Below are the code and all the weights of a small trained network. Each question names an input and a target symbol and asks about switching units off, where a switched-off unit gives its printed mean instead of its output.

import numpy as np


def w(rows, s, z=0):
    codes = np.array(rows[::2]) - 128.0
    scale = np.full(codes.shape[1], s)
    scale[-1] = z or s
    return codes * scale


def norm(h):
    return h / np.sqrt((h * h).mean(-1, keepdims=True) + 1e-5)


def softmax(a):
    e = np.exp(a - a.max(-1, keepdims=True))
    return e / e.sum(-1, keepdims=True)


def log_softmax(a):
    a = a - a.max(-1, keepdims=True)
    return a - np.log(np.exp(a).sum(-1, keepdims=True))


def net(x, mask):
    ids = ['αγδζηθλμξπτφψω'.index(c) for c in x.split()]
    T = len(ids)
    res = E[ids] + P[:T]
    u = 0
    for l in range(3):
        r = norm(res)
        for j in range(2):
            rows = slice(4 * j, 4 * j + 4)
            q, k, v = (r @ M[l][rows].T for M in (Q, K, V))
            z = softmax(np.where(np.tri(T) > 0, q @ k.T / 4**0.5, -1e9)) @ v
            o = O[l][rows]
            res = res + np.where(mask[u + j], z, o[:, -1]) @ o[:, :-1]
        u += 2
    return log_softmax(norm(res)[-1] @ U[:, :-1].T + U[:, -1])


Q, K, V, O = {}, {}, {}, {}
E = w([
[167,117,57,183,130,171,64,177,111],'α',
[161,111,77,190,111,176,114,191,108],'γ',
[146,115,106,188,114,190,85,200,142],'δ',
[144,153,60,192,87,152,57,176,156],'ζ',
[169,170,103,172,94,190,78,159,86],'η',
[100,140,153,108,120,184,71,161,223],'θ',
[200,190,66,150,121,136,58,161,119],'λ',
[173,118,165,145,149,167,30,141,119],'μ',
[124,109,145,142,155,79,99,247,88],'ξ',
[197,142,172,89,166,99,185,165,175],'π',
[104,34,224,149,93,97,172,163,180],'τ',
[127,173,234,187,74,162,185,142,60],'φ',
[122,73,197,188,113,188,195,128,197],'ψ',
[17,155,112,215,219,21,140,49,163],'ω',
],0.016)
P = w([
[151,114,70,70,61,141,113,126,119],'0',
[161,130,140,91,59,142,93,180,167],'1',
[152,140,151,102,71,131,101,170,163],'2',
[144,140,139,120,94,122,99,156,155],'3',
[142,144,139,128,113,114,103,153,159],'4',
[139,152,140,139,128,114,116,145,155],'5',
[136,150,146,153,144,105,115,143,150],'6',
[131,153,143,158,168,104,121,139,157],'7',
[127,152,139,169,187,99,124,134,144],'8',
[126,158,143,182,199,95,126,128,139],'9',
[128,148,139,183,224,83,138,117,134],'10',
[120,156,148,197,227,75,142,118,136],'11',
[116,152,156,207,253,77,146,113,136],'12',
],0.015)
Q[0] = w([
[144,164,181,159,152,101,77,188,181],'0.h1',
[124,105,186,165,112,68,106,92,123],'0.h1',
[126,141,117,169,164,117,135,82,97],'0.h1',
[118,87,165,75,120,110,142,93,83],'0.h1',
[165,138,176,162,149,153,116,42,173],'0.h2',
[36,99,135,64,144,41,196,78,140],'0.h2',
[141,96,141,48,121,92,84,65,75],'0.h2',
[189,105,248,167,217,144,56,179,169],'0.h2',
],0.011)
K[0] = w([
[132,89,175,180,204,120,186,95,111],'0.h1',
[103,170,122,167,82,127,203,140,111],'0.h1',
[106,124,76,110,141,156,144,160,96],'0.h1',
[109,116,113,82,44,78,119,142,128],'0.h1',
[65,109,94,121,173,123,149,133,74],'0.h2',
[163,93,77,60,10,176,139,144,116],'0.h2',
[127,135,121,105,73,116,148,244,158],'0.h2',
[60,147,143,180,205,44,199,80,133],'0.h2',
],0.011)
V[0] = w([
[78,86,139,117,124,162,143,97,95],'0.h1',
[195,79,146,96,122,109,102,132,85],'0.h1',
[232,108,164,168,167,109,147,77,124],'0.h1',
[103,188,102,78,138,131,145,144,150],'0.h1',
[223,125,168,68,128,102,221,165,148],'0.h2',
[124,115,38,125,115,148,211,57,150],'0.h2',
[163,143,182,94,122,145,62,2,157],'0.h2',
[139,155,51,107,109,29,131,139,159],'0.h2',
],0.0081)
O[0] = w([
[171,75,94,139,107,119,165,97,92,76],'0.h1',
[83,91,170,54,149,177,43,91,103,141],'0.h1',
[206,141,149,144,156,164,99,214,122,172],'0.h1',
[118,142,104,107,146,108,169,83,155,87],'0.h1',
[201,217,20,119,101,89,191,204,176,110],'0.h2',
[122,159,104,119,183,225,253,99,105,2],'0.h2',
[204,177,210,60,209,175,66,30,155,135],'0.h2',
[3,166,147,142,219,148,142,245,92,100],'0.h2',
],0.0063,0.0093)
Q[1] = w([
[38,107,174,202,203,212,112,184,86],'1.h1',
[131,200,197,218,140,75,69,139,220],'1.h1',
[157,191,255,210,226,102,103,184,200],'1.h1',
[128,169,154,185,167,55,158,199,215],'1.h1',
[34,109,57,61,150,128,79,89,85],'1.h2',
[13,123,136,94,210,198,171,108,102],'1.h2',
[217,172,59,131,79,196,201,42,83],'1.h2',
[242,37,77,75,62,100,104,147,81],'1.h2',
],0.0093)
K[1] = w([
[72,186,63,156,191,64,68,78,147],'1.h1',
[131,112,179,161,205,41,145,122,120],'1.h1',
[125,170,156,201,176,60,157,43,143],'1.h1',
[157,121,120,190,147,32,164,96,164],'1.h1',
[153,146,139,84,66,115,101,183,140],'1.h2',
[106,108,91,8,83,149,109,138,115],'1.h2',
[125,49,139,100,84,114,179,196,174],'1.h2',
[172,102,201,201,132,147,150,184,125],'1.h2',
],0.013)
V[1] = w([
[142,207,113,142,141,128,49,99,204],'1.h1',
[48,191,100,194,68,155,132,67,142],'1.h1',
[208,104,148,152,143,76,113,137,155],'1.h1',
[122,251,41,107,133,92,169,106,169],'1.h1',
[140,101,222,180,103,186,201,80,254],'1.h2',
[127,120,189,115,72,177,120,168,56],'1.h2',
[121,82,148,148,63,203,125,103,204],'1.h2',
[160,240,172,93,108,76,116,137,9],'1.h2',
],0.0087)
O[1] = w([
[74,203,227,159,109,122,85,164,189,250],'1.h1',
[101,118,181,152,70,192,190,187,73,112],'1.h1',
[173,145,194,135,133,57,108,93,161,253],'1.h1',
[116,201,145,83,197,155,186,178,117,59],'1.h1',
[105,3,195,116,156,133,164,251,77,117],'1.h2',
[166,189,205,79,90,117,186,177,119,192],'1.h2',
[170,62,206,77,121,106,183,221,204,188],'1.h2',
[104,211,101,122,8,126,160,95,28,176],'1.h2',
],0.008,0.007)
Q[2] = w([
[92,135,100,74,162,210,163,132,101],'2.h1',
[64,162,170,153,203,143,182,109,125],'2.h1',
[149,158,132,122,103,100,70,88,154],'2.h1',
[57,120,66,106,177,168,139,73,153],'2.h1',
[63,160,169,147,196,201,124,99,131],'2.h2',
[115,116,83,74,201,180,249,127,19],'2.h2',
[153,190,160,193,171,106,101,212,154],'2.h2',
[165,135,180,129,109,120,180,175,92],'2.h2',
],0.015)
K[2] = w([
[178,110,53,74,70,138,85,150,141],'2.h1',
[128,119,50,69,146,252,138,134,76],'2.h1',
[108,165,153,155,177,72,120,103,118],'2.h1',
[146,163,123,70,89,158,71,194,145],'2.h1',
[129,147,57,81,153,139,89,86,163],'2.h2',
[161,118,76,47,73,194,122,158,150],'2.h2',
[99,125,129,128,184,81,194,72,125],'2.h2',
[100,122,113,180,117,182,194,105,146],'2.h2',
],0.014)
V[2] = w([
[143,209,148,128,88,110,174,131,120],'2.h1',
[188,119,77,80,127,159,80,76,79],'2.h1',
[104,135,103,135,65,190,148,189,88],'2.h1',
[55,166,131,110,196,150,67,175,77],'2.h1',
[170,154,52,96,146,108,115,216,116],'2.h2',
[188,155,189,119,129,176,173,88,63],'2.h2',
[82,93,113,113,134,29,159,125,134],'2.h2',
[159,101,112,94,152,130,144,74,253],'2.h2',
],0.015)
O[2] = w([
[179,150,90,89,156,107,163,95,113,227],'2.h1',
[131,139,161,142,140,87,44,132,122,3],'2.h1',
[130,110,105,179,124,92,136,87,137,103],'2.h1',
[99,110,159,102,111,92,139,133,222,39],'2.h1',
[85,103,99,112,161,70,139,174,115,59],'2.h2',
[167,169,128,190,113,127,129,162,171,27],'2.h2',
[165,102,157,84,119,76,163,88,107,134],'2.h2',
[154,124,134,143,252,146,129,77,120,81],'2.h2',
],0.018,0.0051)
U = w([
[227,168,128,168,50,71,174,148,129,219],'α',
[183,84,51,77,178,135,143,16,50,247],'γ',
[151,148,211,133,144,105,23,101,168,155],'δ',
[64,238,81,98,119,119,137,90,158,32],'ζ',
[110,169,150,16,118,220,214,82,153,101],'η',
[26,92,63,147,74,203,133,147,184,212],'θ',
[77,132,92,135,151,190,146,131,68,127],'λ',
[67,160,107,113,116,169,138,137,69,86],'μ',
[96,87,109,152,115,137,127,94,72,44],'ξ',
[143,180,78,86,232,63,156,191,190,113],'π',
[88,116,90,187,163,86,103,140,108,70],'τ',
[208,22,156,157,175,116,168,220,162,6],'φ',
[146,74,128,167,139,42,165,10,194,118],'ψ',
[98,62,147,28,81,2,121,105,98,60],'ω',
],0.0064,0.0015)

Each question gives the input, a string of symbols that net reads in full, and the target symbol t.
The units are the heads (4 rows each of Q, K, V and O). Each row of codes is followed by its name. A weight is (code - 128) times the scale printed after its matrix; where a second scale follows, it is the last column's (O and U).
mask holds one flag per head, layer by layer. A switched-off head (its flag False) gives its mean, the last column of its rows in O, instead of its output. The means were averaged over made-up inputs and are rounded, as every weight is.
A unit's drop is (log p(t) with every unit on - log p(t) with that unit switched off) / (log p(t) with every unit on - log p(t) with every unit switched off).
The circuit of an input: a set's keep is (log p(t) with only the set's units on - log p(t) with every unit switched off) / (log p(t) with every unit on - log p(t) with every unit switched off). Starting from all 6 units, units are removed one at a time, each time the one whose removal leaves the highest keep (on an exact tie, the one counted first), for as long as the keep stays at least 0.8.
circuit, biggest first: the units of the circuit, biggest drop first
unit that matters most: the unit with the biggest drop
heads that matter: for each layer, one digit per head in row order, 1 if its drop is at least 0.15 and else 0, layers parted by /
input ξ τ μ ξ μ μ ξ μ π ζ μ, target π: circuit, biggest first	(0.h2, 1.h1)
input μ φ μ ω ζ φ φ, target η: unit that matters most	2.h1
input μ ζ ζ μ μ ψ ξ ξ, target φ: circuit, biggest first	(1.h2, 0.h2, 0.h1)
input μ τ ψ ξ ψ μ φ, target φ: circuit, biggest first	(1.h2, 0.h2)
input μ α ζ ζ μ φ α λ ω, target η: heads that matter	00 / 00 / 10
input ω λ μ ψ, target θ: heads that matter	01 / 10 / 01
input η π ζ μ μ μ τ γ μ φ ξ θ, target α: circuit, biggest first	(0.h1, 2.h2)
input φ θ μ μ μ μ α φ ξ μ μ λ ψ, target φ: circuit, biggest first	(0.h2, 1.h2)
input π μ ξ ω φ μ ζ ζ α μ μ ζ, target π: circuit, biggest first	(0.h2, 1.h1, 2.h2)
input ω α ξ ζ α ζ ξ ζ δ, target θ: circuit, biggest first	(0.h2, 1.h1, 2.h2)
input ξ μ ζ τ μ ψ μ ζ μ ζ ζ ω, target ω: circuit, biggest first	(2.h2, 0.h2)
input α λ μ φ δ μ μ μ μ τ ζ μ, target γ: circuit, biggest first	(2.h2, 0.h2, 2.h1)
input μ α μ α ζ η μ μ ζ ζ τ ψ ζ, target φ: heads that matter	11 / 01 / 00
input ζ ζ μ ζ ψ, target φ: heads that matter	00 / 01 / 00
input ζ μ μ ξ η, target ω: heads that matter	01 / 00 / 01
input ζ γ α μ ω μ, target ψ: heads that matter	11 / 11 / 10
input α λ μ ψ μ μ τ ζ θ τ τ ζ, target γ: heads that matter	00 / 00 / 01
input μ μ λ μ ξ μ, target ω: heads that matter	01 / 00 / 01
input ξ μ α φ ω μ η, target ω: heads that matter	01 / 10 / 11
input ζ τ μ ζ ζ μ φ τ μ α, target γ: circuit, biggest first	(2.h1, 0.h2)
input ζ μ μ φ ω δ ψ α γ ζ μ φ, target ψ: unit that matters most	2.h1
input ζ α ζ φ ζ μ η ζ ζ ζ, target θ: circuit, biggest first	(0.h2, 2.h1)
input μ μ α ξ μ μ μ φ ξ, target α: circuit, biggest first	(2.h2, 2.h1)
input μ μ μ ψ δ δ μ π ζ, target π: circuit, biggest first	(0.h2, 2.h2)
input ζ π ω, target ψ: heads that matter	01 / 11 / 11
input φ μ μ τ φ μ η μ ω φ ζ μ μ, target γ: unit that matters most	0.h2
input ω ξ γ η μ φ, target θ: circuit, biggest first	(0.h2, 1.h1, 2.h2)
input ω μ μ μ ξ μ λ φ ζ μ μ ζ, target θ: unit that matters most	0.h2
